cols: V T J U
P: [151 171 126 125]
S: [121 188 188 173]
L: [123 106 163 132]
B: [121 188 155 121]
X: [153 176 123 132]
again S: 
[188]
col: [126 188]
J

cols: Y Q E M N K D F C
H: [125 129 105 143 126 157 141 126 114]
Z: [110 120 130 135 157 147 114 126  93]
R: [125 129 105 143 172 157 141 126 114]
[110 120 130 135 157 147 114 126  93]
Z
col: [120 129]
Q
[125 129 105 143 126 157 141 126 114]
H
[125 129 105 143 172 157 141 126 114]
R
again H: 
[126]

cols: bisa Diz vev zoreg Nuka nel Fov
devod: [124 127 114 122 132 134 136]
Zel: [125 127 108 119 119 156 121]
sol: [128 137 119 121 133 135 120]
doma: [127 127 108 127 127 137 123]
dedu: [130 126 124 117 123 119 137]
Pogi: [131  99 135 136 137  79 116]
fele: [133 141 114 113 136 125 118]
goze: [133 167 121 132 128 120 118]
Dilu: [124 152 119 132 125 131 146]
col: [127 126  99 141 167]
Diz
col: [167 152]
Diz
col: [128 127 130 131 133 133]
bisa
again doma: 
[127]
len: [131  99 135 136]
4
col: [117 136]
zoreg

cols: sebup Tepu kebi Figof Medu Badag benuz Bir fide zabib
A: [118 127 137 127 125 120 127 116 127 127]
G: [156 124 137 124 125 120 147 116 127 102]
W: [ 96 118 153 153 100 134 167 113 128 117]
[ 96 118 153 153 100 134 167 113 128 117]
W
len: [ 96 118 153 153 100 134 167 113]
8
col: [125 100]
Medu
again A: 
[127]
[156 124 137 124 125 120 147 116 127 102]
G
again W: 
[153]

cols: sobub kinu los Kanid tiku Levul Gil giru Totug
von: [129 129 142 110 101 129 139 135 161]
ribuz: [ 93 141 125 128 164 101 105 141 138]
tuv: [112 118 112 112 116 120 131 102 161]
Zuvep: [ 94 145 134  85  96 171  98 148 154]
megu: [ 94 144 146 126 162 107 114  95 132]
len: [ 93 141 125 128 164 101 105 141 138]
9
len: [ 94 145 134  85  96 171  98 148 154]
9
again ribuz: 
[141]
col: [101 164 116]
tiku
again von: 
[129]
col: [128 112  85]
Kanid
again tuv: 
[112]

cols: bozar guvu Parav gule
Kodag: [165 103 112  72]
Vevil: [165 103 153 126]
vadez: [165 103 153  72]
len: [165]
1
[165 103 153  72]
vadez
[165 103 153 126]
Vevil
len: [165 103 153 126]
4

cols: lisab gula Rupup bebu rut Borek nuzi fomev
geke: [103 107 101 148 115 165  86 152]
budop: [126 116 129 126 126 165 117 140]
vud: [129 126 129 129 129 165 118 132]
kudes: [119 105 129 125 118 129 111 149]
dure: [119 105 129 125 118 165 121 132]
ges: [127 124 128 127 131 165 117 134]
[119 105 129 125 118 165 121 132]
dure
again vud: 
[129]
[129 126 129 129 129 165 118 132]
vud
again kudes: 
[129]

cols: Gekes Gat buz Todi tezu Kad
gamig: [117 112 117 117 117 120]
Fuvu: [102  86 163 108 105 107]
lav: [117 112 153 125 117 120]
tabep: [117 148 153 117 117 120]
again gamig: 
[117]
len: [117 148 153 117 117 120]
6
[117 112 117 117 117 120]
gamig
len: [117 112 117 117 117]
5
len: [117 112 153 125 117]
5

cols: Furi vam tavud zere Baso dizo Zedis
pode: [131 115 117 134 141 111 171]
piz: [150 127 116  98 169 141 111]
dud: [121 136 101  97 166 124 118]
solu: [160 104 141 118 138 146 160]
Zifa: [117 133  98 120  98  97 150]
bidev: [130 160 119 143 137 129 115]
simu: [130 100 114 102 106 100  97]
Fenug: [111 139  92 126  93 104 149]
bupi: [158  90 161 137 114 149 144]
sot: [135 137 148 152 104 145 159]
col: [160 150]
Zedis
col: [118 160 150 115  97 149 144]
Zedis
col: [124 146  97 129 100 104 149]
dizo

cols: Puza Tubi vapaf Kop Nom fodi ren fot mipaz takot
luvop: [125 122 142 117 126 124 133 129 154 132]
budev: [128 116 142 116 150 115 162 164  94 141]
san: [113 114 151 101 166 130 151 165 109 131]
Kezit: [127 141 109 149 120 127 146 123 128 111]
toguv: [118 123 146  99 117 141 139 155 122 117]
ses: [106 123 127 109 160 147 102 137 120 123]
bezez: [110 137 114 161 152 138 171 161  94  98]
Suvos: [123 127 151  95 160 140 130 148 126 119]
again toguv: 
[117]
col: [125 128 113 127 118 106]
Puza
col: [ 94 109 128 122]
mipaz
len: [125 122 142 117 126 124 133 129 154]
9
len: [113 114 151 101 166 130]
6

cols: Gezuz pudi ludat bezo ror sebe
ros: [143 140 133 128 107 186]
fori: [135 143 123 124  88 105]
Rafes: [118 146 122 137 109 105]
nenat: [122 130 124 122  96 122]
sikot: [142 138 138 127 180 159]
lezo: [118 146 122 104 109 104]
rapa: [ 89  89 126  89  89 181]
bub: [143 142 131 128  93 186]
again nenat: 
[122]
col: [127 104]
bezo
len: [118 146 122 104]
4
[118 146 122 104 109 104]
lezo
len: [118 146 122 137 109 105]
6
again lezo: 
[104]
again rapa: 
[89]

cols: Zepuz ver pep dodur Siko gor Garus pelok pepi
Buf: [148 156 110 158 135 117 171 103 140]
Bepez: [148 156 110 158 121 104 125 114 154]
kemid: [112  99 166 101 163 102 131 105  98]
ledab: [148 156 110 158 121 156 125 114 154]
[148 156 110 158 135 117 171 103 140]
Buf
again ledab: 
[156]
col: [102 156]
gor
col: [101 158]
dodur

cols: femu Gabi Boma Lale
zerug: [126 128 123 129]
danep: [116 128  72 139]
Mut: [116 116 116 173]
col: [139 173]
Lale
again Mut: 
[116]
[126 128 123 129]
zerug
[116 116 116 173]
Mut

cols: muf sito zolu Rit Tumu ruviv mun
Rep: [ 89 130  98 103 102  91 183]
rab: [120 147  73 131  77 119 172]
zugos: [ 89 130  98 183 183 183 183]
again zugos: 
[183]
[120 147  73 131  77 119 172]
rab
len: [120 147  73 131  77 119 172]
7
[ 89 130  98 183 183 183 183]
zugos

cols: Zemi Pibo Vol Butez Lisu tuf zoted Toso Sopun Muveb
nov: [107  96 136 185 105 113 175 114 137 114]
Vedev: [125  77 154 143 122 154 123 118 118 118]
Nafim: [125  77 154 143 122  97 161 102 129 131]
col: [137 118]
Sopun
col: [77 77]
Pibo
col: [185 143]
Butez
again nov: 
[114]
len: [125  77]
2
col: [96 77]
Pibo
col: [125 125]
Zemi

cols: Noni regi kek Vezu Pugur pufol daki varap puzel
Tera: [185 142 161 106 150  95 136 162 128]
tumiv: [172 135 149 135 150  77 121 171 132]
Modub: [172 136 149 135 150  77 121 171 132]
col: [162 171]
varap
col: [142 135]
regi

cols: bote lilu mivu nadab nivep sobi midel bebe
pafi: [117 153  89 172 131 100 152 129]
tep: [140 161 109 164 122  89 164 100]
zoga: [136 161 121 132 143 128 128 153]
nuzer: [ 92  92 166 110 157 138 107 147]
med: [121 122 164 145 138 158 148 105]
nipa: [112 130 124 117 124  88 118 147]
Refi: [130 106  85 118 106  86 107 178]
vopeb: [122 123 146 117 137 146 122 135]
Zok: [117 142 121 124 151 107 124 137]
div: [156 131 136 112 107 100 123  98]
boro: [117 169 121 124 151 107 124 137]
rapat: [168 149 118 135 102 134 137 105]
[140 161 109 164 122  89 164 100]
tep
len: [136 161]
2
again nipa: 
[124]
len: [117 153  89 172 131 100 152]
7

cols: bimu Ragid gupi Disil mifu rulak
bodu: [136 101 129 125 123 104]
fup: [126 128 128 120 119 112]
fiki: [136 136 146 136 144 146]
toz: [132  79 132 132 132 132]
col: [123 119 144]
mifu
again toz: 
[132]
len: [132]
1
again fup: 
[128]
col: [120 136 132]
Disil
[136 101 129 125 123 104]
bodu
col: [136  79]
Ragid

cols: gobo bege Vozez vuri bokuv
zafo: [110 130 147 138 107]
dadas: [ 90 110 174 174 174]
zes: [123 171  73 155 100]
pur: [155 101 123  86 180]
Goda: [170 146 114  83 166]
Bomu: [116 164  72 164  98]
Tipes: [ 72  99 142 166  78]
col: [147 174  73]
Vozez
again dadas: 
[174]
len: [ 72  99 142]
3
col: [100 180 166  98]
bokuv
[116 164  72 164  98]
Bomu

cols: temap lizem votiv nopu kov duko mamum zud goseb Kamir
Dinu: [138 155 102 102 113  94 105 115 167 138]
mopef: [ 91  85 115 155 169 156 145 162 148 126]
bem: [ 86 101  90 159  99 163 156  98 150 113]
Zepo: [109 120 150  95 173 128 104 166 133 130]
[ 86 101  90 159  99 163 156  98 150 113]
bem
[109 120 150  95 173 128 104 166 133 130]
Zepo
col: [ 85 101]
lizem

cols: Ran pibog Kono pumuv Revas bet Vilun pobe lofog vato
tezof: [116 116 132  94 109 131  89 148 148 130]
sem: [ 98 136 145 111  88 164 118  90 124  79]
Gutun: [111 120 136  96 103 140  94 135 143 118]
[ 98 136 145 111  88 164 118  90 124  79]
sem
col: [ 90 135]
pobe
[116 116 132  94 109 131  89 148 148 130]
tezof

